Below is a small trained network, with its code and all its weights. Each question gives an input and a class and asks what happens when units are switched off, that is, made to give their printed mean instead of their output.

import numpy as np


def w(rows, s, z=0):
    codes = np.array(rows[::2]) - 128.0
    scale = np.full(codes.shape[1], s)
    scale[-1] = z or s
    return codes * scale


def norm(h):
    return h / np.sqrt((h * h).mean(-1, keepdims=True) + 1e-5)


def f(y):
    return np.maximum(y, 0)


def log_softmax(a):
    a = a - a.max(-1, keepdims=True)
    return a - np.log(np.exp(a).sum(-1, keepdims=True))


def net(x, mask):
    res = np.array(x, float).reshape(1, 8) / 4 @ E
    u = 0
    for l in range(2):
        y = f(norm(res) @ A[l][:, :-1].T + A[l][:, -1])
        res = res + np.where(mask[u : u + 16], y, B[l][:, -1]) @ B[l][:, :-1]
        u += 16
    return log_softmax(norm(res)[-1] @ U[:, :-1].T + U[:, -1])


A, B = {}, {}
E = w([
[137,20,166,141,205,134,106],'x0',
[255,134,230,166,36,102,51],'x1',
[116,125,207,234,86,89,70],'x2',
[105,135,32,117,166,225,43],'x3',
[6,241,135,70,206,62,160],'x4',
[93,58,150,7,132,202,203],'x5',
[134,132,130,172,111,116,128],'x6',
[168,105,13,139,85,58,113],'x7',
],0.0078)
A[0] = w([
[188,200,65,183,121,9,129,152],'L0N1',
[129,172,83,198,109,72,163,68],'L0N2',
[135,204,73,156,201,76,48,183],'L0N3',
[134,78,139,118,67,191,162,112],'L0N4',
[193,145,189,149,71,108,145,127],'L0N5',
[117,96,179,101,184,43,189,113],'L0N6',
[150,144,139,192,88,115,152,2],'L0N7',
[171,137,131,189,68,48,184,142],'L0N8',
[218,79,40,72,68,164,142,104],'L0N9',
[132,187,201,66,194,34,132,153],'L0N10',
[177,44,5,130,64,222,123,136],'L0N11',
[97,175,136,81,135,71,226,57],'L0N12',
[125,44,159,91,236,80,96,21],'L0N13',
[150,100,119,108,123,188,118,1],'L0N14',
[173,122,213,188,74,104,93,133],'L0N15',
[121,149,147,111,192,243,84,46],'L0N16',
],0.011,0.0058)
B[0] = w([
[79,217,72,240,25,48,163,239],'L0N1',
[91,157,196,228,62,2,103,175],'L0N2',
[135,177,41,198,85,89,163,229],'L0N3',
[182,138,105,124,249,139,68,180],'L0N4',
[64,133,199,153,58,168,75,202],'L0N5',
[120,175,81,121,154,233,202,192],'L0N6',
[69,133,201,123,57,105,26,149],'L0N7',
[11,112,159,223,18,44,108,217],'L0N8',
[165,55,62,76,165,162,243,217],'L0N9',
[228,149,44,83,134,251,168,219],'L0N10',
[59,87,87,119,240,50,247,254],'L0N11',
[97,79,117,13,187,233,232,187],'L0N12',
[198,241,49,204,154,243,102,167],'L0N13',
[153,101,104,29,184,97,207,144],'L0N14',
[97,20,161,165,141,187,121,234],'L0N15',
[135,194,56,154,65,42,66,181],'L0N16',
],0.0081,0.0087)
A[1] = w([
[193,100,94,54,212,65,80,103],'L1N1',
[190,108,143,191,167,121,67,96],'L1N2',
[97,29,108,151,153,182,130,152],'L1N3',
[188,34,214,153,67,66,100,141],'L1N4',
[203,116,104,91,170,156,158,122],'L1N5',
[112,96,45,140,152,105,50,113],'L1N6',
[152,58,76,43,126,94,154,64],'L1N7',
[102,166,135,160,233,113,55,122],'L1N8',
[167,142,83,165,130,93,95,54],'L1N9',
[139,74,187,98,205,17,111,5],'L1N10',
[193,29,58,98,115,91,92,164],'L1N11',
[223,134,160,129,157,60,82,9],'L1N12',
[190,40,229,118,128,155,101,85],'L1N13',
[152,172,118,99,183,151,1,129],'L1N14',
[169,118,185,184,169,113,134,134],'L1N15',
[135,156,210,91,50,33,49,79],'L1N16',
],0.012,0.014)
B[1] = w([
[20,145,106,63,186,173,220,168],'L1N1',
[52,106,121,76,183,156,155,147],'L1N2',
[156,115,148,158,202,64,109,255],'L1N3',
[151,127,183,85,172,143,78,209],'L1N4',
[178,142,123,113,164,145,117,218],'L1N5',
[112,142,122,129,109,70,203,170],'L1N6',
[46,120,156,54,153,206,167,176],'L1N7',
[126,118,43,181,103,106,109,156],'L1N8',
[80,203,53,35,100,163,187,136],'L1N9',
[34,175,91,41,80,218,155,128],'L1N10',
[59,121,193,87,180,155,176,205],'L1N11',
[78,255,62,65,26,213,189,128],'L1N12',
[157,58,165,101,181,131,84,159],'L1N13',
[160,159,60,154,55,131,105,154],'L1N14',
[126,105,128,135,153,107,116,160],'L1N15',
[133,153,167,105,66,117,51,158],'L1N16',
],0.017,0.0082)
U = w([
[189,92,83,167,173,120,95,66],'0',
[171,160,114,103,68,127,35,125],'1',
[186,211,68,95,135,198,133,108],'2',
[72,110,124,21,226,196,223,148],'3',
[38,194,36,191,97,56,198,158],'4',
[195,85,98,92,102,40,99,3],'5',
[46,150,221,203,39,55,50,134],'6',
[104,39,252,142,204,121,84,172],'7',
],0.017,0.014)

Each question gives the input, the list of numbers given to net, and the class t.
The units are the neurons (one row each of A and B). Each row of codes is followed by its name. A weight is (code - 128) times the scale printed after its matrix; where a second scale follows, it is the last column's (A, B and U).
mask holds one flag per neuron, layer by layer. A switched-off neuron (its flag False) gives its mean, the last column of its row in B, instead of its output. The means were averaged over made-up inputs and are rounded, as every weight is.
A unit's drop is (log p(t) with every unit on - log p(t) with that unit switched off) / (log p(t) with every unit on - log p(t) with every unit switched off).
The circuit of an input: a set's keep is (log p(t) with only the set's units on - log p(t) with every unit switched off) / (log p(t) with every unit on - log p(t) with every unit switched off). Starting from the 12 units with the biggest drops (on a tie, the unit counted first), units are removed one at a time, each time the one whose removal leaves the highest keep (on an exact tie, the one counted first), for as long as the keep stays at least 0.8.
units of the circuit, in order: the units of the circuit, biggest drop first
k most important neurons: the k neurons with the biggest drops, biggest first
k most important neurons of layer l: the k neurons of layer l with the biggest drops, biggest first
drop of u: that unit's drop, to one decimal
input [-3,4,7,6,4,-8,-5,-2], class 6: units of the circuit, in order -> (L0N11)
input [7,-2,6,1,3,3,-5,8], class 2: 2 most important neurons -> (L0N13 L0N8)
input [-4,2,3,3,4,-8,2,4], class 6: units of the circuit, in order -> (L0N2 L0N11)
input [1,5,-6,3,-6,-5,-8,7], class 3: 2 most important neurons -> (L0N9 L1N11)
input [1,-2,5,1,-8,1,2,5], class 7: 2 most important neurons -> (L1N3 L0N10)
input [7,6,-2,-6,1,-7,1,-4], class 6: 4 most important neurons -> (L0N8 L0N1 L0N5 L0N9)
input [-5,4,-8,4,8,4,-4,-8], class 2: 3 most important neurons of layer 0 -> (L0N11 L0N9 L0N16)
input [6,4,-6,1,8,5,4,-1], class 2: 2 most important neurons of layer 0 -> (L0N13 L0N11)
input [6,8,8,-6,5,2,2,6], class 6: 2 most important neurons of layer 0 -> (L0N8 L0N1)
input [-8,-5,4,-4,-7,1,-2,-4], class 7: 2 most important neurons -> (L0N1 L0N4)
input [2,8,4,-2,-4,-3,-2,8], class 6: 2 most important neurons -> (L0N1 L0N8)
input [3,6,-6,4,7,-6,4,-4], class 4: 2 most important neurons of layer 0 -> (L0N3 L0N1)
input [-1,7,-3,-2,-6,-8,1,-2], class 6: 2 most important neurons -> (L0N1 L0N8)
input [1,-1,1,4,3,0,-3,-8], class 4: units of the circuit, in order -> (L0N16)
input [8,-7,3,-3,3,-2,6,-5], class 2: 2 most important neurons of layer 0 -> (L0N13 L0N11)
input [7,0,-2,0,6,0,-6,1], class 2: drop of L0N13 -> 0.2
input [5,-6,6,0,5,0,7,-4], class 2: drop of L0N8 -> 0.2
